Below are the code and all the weights of a small trained network. Each question names an input and a target symbol and asks about switching units off, where a switched-off unit gives its printed mean instead of its output.

import numpy as np


def w(rows, s, z=0):
    codes = np.array(rows[::2]) - 128.0
    scale = np.full(codes.shape[1], s)
    scale[-1] = z or s
    return codes * scale


def f(y):
    return y / 2 * (1 + np.tanh(0.7978845608 * (y + 0.044715 * y**3)))


def softmax(a):
    e = np.exp(a - a.max(-1, keepdims=True))
    return e / e.sum(-1, keepdims=True)


def log_softmax(a):
    a = a - a.max(-1, keepdims=True)
    return a - np.log(np.exp(a).sum(-1, keepdims=True))


def net(x, mask):
    ids = ['ΘΩαβεημ'.index(c) for c in x.split()]
    T = len(ids)
    res = E[ids] + P[:T]
    r = res
    for j in range(3):
        rows = slice(2 * j, 2 * j + 2)
        q, k, v = (r @ M[0][rows].T for M in (Q, K, V))
        z = softmax(np.where(np.tri(T) > 0, q @ k.T / 2**0.5, -1e9)) @ v
        o = O[0][rows]
        res = res + np.where(mask[j], z, o[:, -1]) @ o[:, :-1]
    y = f(res @ A[0][:, :-1].T + A[0][:, -1])
    res = res + np.where(mask[3:19], y, B[0][:, -1]) @ B[0][:, :-1]
    return log_softmax(res[-1] @ U[:, :-1].T + U[:, -1])


Q, K, V, O, A, B = {}, {}, {}, {}, {}, {}
E = w([
[253,105,157,166,80,130],'Θ',
[142,85,87,209,123,153],'Ω',
[107,100,147,121,107,87],'α',
[155,63,108,114,234,183],'β',
[129,107,43,136,94,92],'ε',
[101,93,53,73,116,87],'η',
[181,83,137,58,86,118],'μ',
],0.016)
P = w([
[105,2,176,149,110,114],'0',
[205,38,55,145,183,28],'1',
[61,69,187,135,56,204],'2',
[180,69,76,151,174,30],'3',
[63,103,189,136,62,198],'4',
[187,86,92,159,175,35],'5',
[67,128,181,134,67,199],'6',
[181,90,96,152,179,53],'7',
[83,150,175,133,75,199],'8',
[174,82,105,151,173,61],'9',
[94,175,160,127,84,201],'10',
[169,68,132,172,162,78],'11',
[120,206,135,121,92,209],'12',
[158,33,150,190,156,111],'13',
],0.0091)
Q[0] = w([
[118,72,111,126,116,103],'head 1',
[84,195,143,98,109,248],'head 1',
[77,167,151,70,126,196],'head 2',
[154,39,90,66,119,67],'head 2',
[120,95,180,39,139,147],'head 3',
[117,179,95,134,190,176],'head 3',
],0.012)
K[0] = w([
[133,190,129,105,127,114],'head 1',
[126,15,146,122,102,87],'head 1',
[123,6,142,116,100,91],'head 2',
[133,201,129,72,142,128],'head 2',
[115,99,152,89,142,115],'head 3',
[114,89,126,153,165,148],'head 3',
],0.02)
V[0] = w([
[82,152,202,88,121,27],'head 1',
[186,234,71,81,87,153],'head 1',
[180,122,195,2,115,114],'head 2',
[149,90,158,218,70,123],'head 2',
[58,124,70,97,64,110],'head 3',
[99,96,147,168,212,211],'head 3',
],0.0079)
O[0] = w([
[45,108,214,96,56,41,73],'head 1',
[178,206,119,158,137,44,3],'head 1',
[225,97,170,12,82,118,143],'head 2',
[140,100,131,255,26,212,206],'head 2',
[73,65,40,121,65,76,156],'head 3',
[55,73,246,172,208,115,87],'head 3',
],0.0067,0.0051)
A[0] = w([
[147,132,64,129,200,45,92],'neuron 1',
[69,165,98,29,204,47,135],'neuron 2',
[112,134,166,129,129,70,219],'neuron 3',
[63,153,225,162,117,143,52],'neuron 4',
[107,101,144,181,102,207,159],'neuron 5',
[4,172,108,141,83,131,63],'neuron 6',
[109,173,234,96,88,157,78],'neuron 7',
[177,138,181,149,84,163,177],'neuron 8',
[114,64,69,108,132,164,116],'neuron 9',
[143,210,114,179,180,118,97],'neuron 10',
[150,77,226,146,165,164,98],'neuron 11',
[68,140,242,134,168,161,154],'neuron 12',
[116,136,163,155,183,155,125],'neuron 13',
[205,199,103,158,165,96,61],'neuron 14',
[84,137,112,82,101,145,255],'neuron 15',
[162,143,101,203,135,120,93],'neuron 16',
],0.011,0.0052)
B[0] = w([
[62,146,156,95,134,86,167],'neuron 1',
[181,214,207,219,139,150,144],'neuron 2',
[163,169,82,139,149,191,131],'neuron 3',
[176,193,95,34,193,137,144],'neuron 4',
[124,86,169,111,127,80,244],'neuron 5',
[195,198,107,53,148,185,157],'neuron 6',
[196,207,2,190,231,154,140],'neuron 7',
[69,149,118,125,139,141,186],'neuron 8',
[131,123,169,149,147,108,234],'neuron 9',
[138,36,105,149,155,23,129],'neuron 10',
[87,144,123,84,114,112,180],'neuron 11',
[173,149,86,211,55,115,155],'neuron 12',
[149,169,92,96,84,158,151],'neuron 13',
[29,119,189,102,109,143,138],'neuron 14',
[124,143,139,189,114,168,191],'neuron 15',
[167,187,53,111,129,147,173],'neuron 16',
],0.0095,0.011)
U = w([
[1,25,200,143,67,124,214],'Θ',
[165,230,80,128,110,237,253],'Ω',
[208,128,130,86,115,80,17],'α',
[89,112,140,79,221,148,104],'β',
[75,153,69,93,111,78,48],'ε',
[180,112,100,160,176,130,34],'η',
[143,169,168,143,147,86,100],'μ',
],0.0083,0.0037)

Each question gives the input, a string of symbols that net reads in full, and the target symbol t.
The units are the heads (2 rows each of Q, K, V and O) and the neurons (one row each of A and B). Each row of codes is followed by its name. A weight is (code - 128) times the scale printed after its matrix; where a second scale follows, it is the last column's (O, A, B and U).
mask holds one flag per unit, heads first, then neurons. A switched-off unit (its flag False) gives its mean, the last column of its rows in O or B, instead of its output. The means were averaged over made-up inputs and are rounded, as every weight is.
A unit's drop is (log p(t) with every unit on - log p(t) with that unit switched off) / (log p(t) with every unit on - log p(t) with every unit switched off).
The circuit of an input: a set's keep is (log p(t) with only the set's units on - log p(t) with every unit switched off) / (log p(t) with every unit on - log p(t) with every unit switched off). Starting from the 12 units with the biggest drops (on a tie, the unit counted first), units are removed one at a time, each time the one whose removal leaves the highest keep (on an exact tie, the one counted first), for as long as the keep stays at least 0.8.
circuit, biggest first: the units of the circuit, biggest drop first
most important unit: the unit with the biggest drop
top k neurons: the k neurons with the biggest drops, biggest first
heads that matter: for each layer, one digit per head in row order, 1 if its drop is at least 0.15 and else 0, layers parted by /
drop when u is switched off: that unit's drop, to one decimal
input β α η μ Ω α Ω α α Ω μ α μ α, target α: most important unit => head 2
input β μ η α μ μ α α η ε η ε, target μ: circuit, biggest first => head 2; neuron 2; head 1
input α α Θ, target Θ: circuit, biggest first => neuron 5; head 2
input Ω α α Ω α Θ Θ α Ω α ε Θ η, target Θ: heads that matter => 110
input η Ω β Θ, target Ω: top 2 neurons => neuron 16; neuron 5
input η η μ η μ η ε ε, target ε: circuit, biggest first => neuron 1; head 1; head 3
input η α α α α β α α Ω Ω ε, target Θ: heads that matter => 101
input Ω β ε μ ε η, target μ: heads that matter => 010
input μ μ α ε Ω α β, target Θ: circuit, biggest first => neuron 16; neuron 6
input Ω Ω Ω, target Ω: heads that matter => 011
input μ β μ β α β ε μ α, target Ω: circuit, biggest first => neuron 7; neuron 9
input η Θ α β Θ Ω α α α Ω, target Θ: top 4 neurons => neuron 6; neuron 4; neuron 7; neuron 5
input β α α μ α, target Ω: circuit, biggest first => head 1; neuron 7; neuron 6
input α η Ω μ μ, target Ω: circuit, biggest first => neuron 7
input α Ω ε α ε α η η ε μ μ α μ α, target α: circuit, biggest first => head 1; head 2
input α η η, target Ω: top 2 neurons => neuron 6; neuron 5
input ε α α β Ω ε α η α Ω μ η ε ε, target ε: top 2 neurons => neuron 16; neuron 1
input μ η α β α μ μ Ω Ω α μ β ε, target Θ: heads that matter => 001
input η μ α ε η, target Ω: top 3 neurons => neuron 5; neuron 6; neuron 15
input μ α α α, target Θ: circuit, biggest first => head 1
input α μ α α η Ω α α α Ω, target Θ: top 3 neurons => neuron 6; neuron 4; neuron 7
input Ω Ω α α ε β α ε Θ Ω μ, target Θ: drop when neuron 4 is switched off => 0.1
input ε α Θ, target Θ: drop when neuron 6 is switched off => 0.1
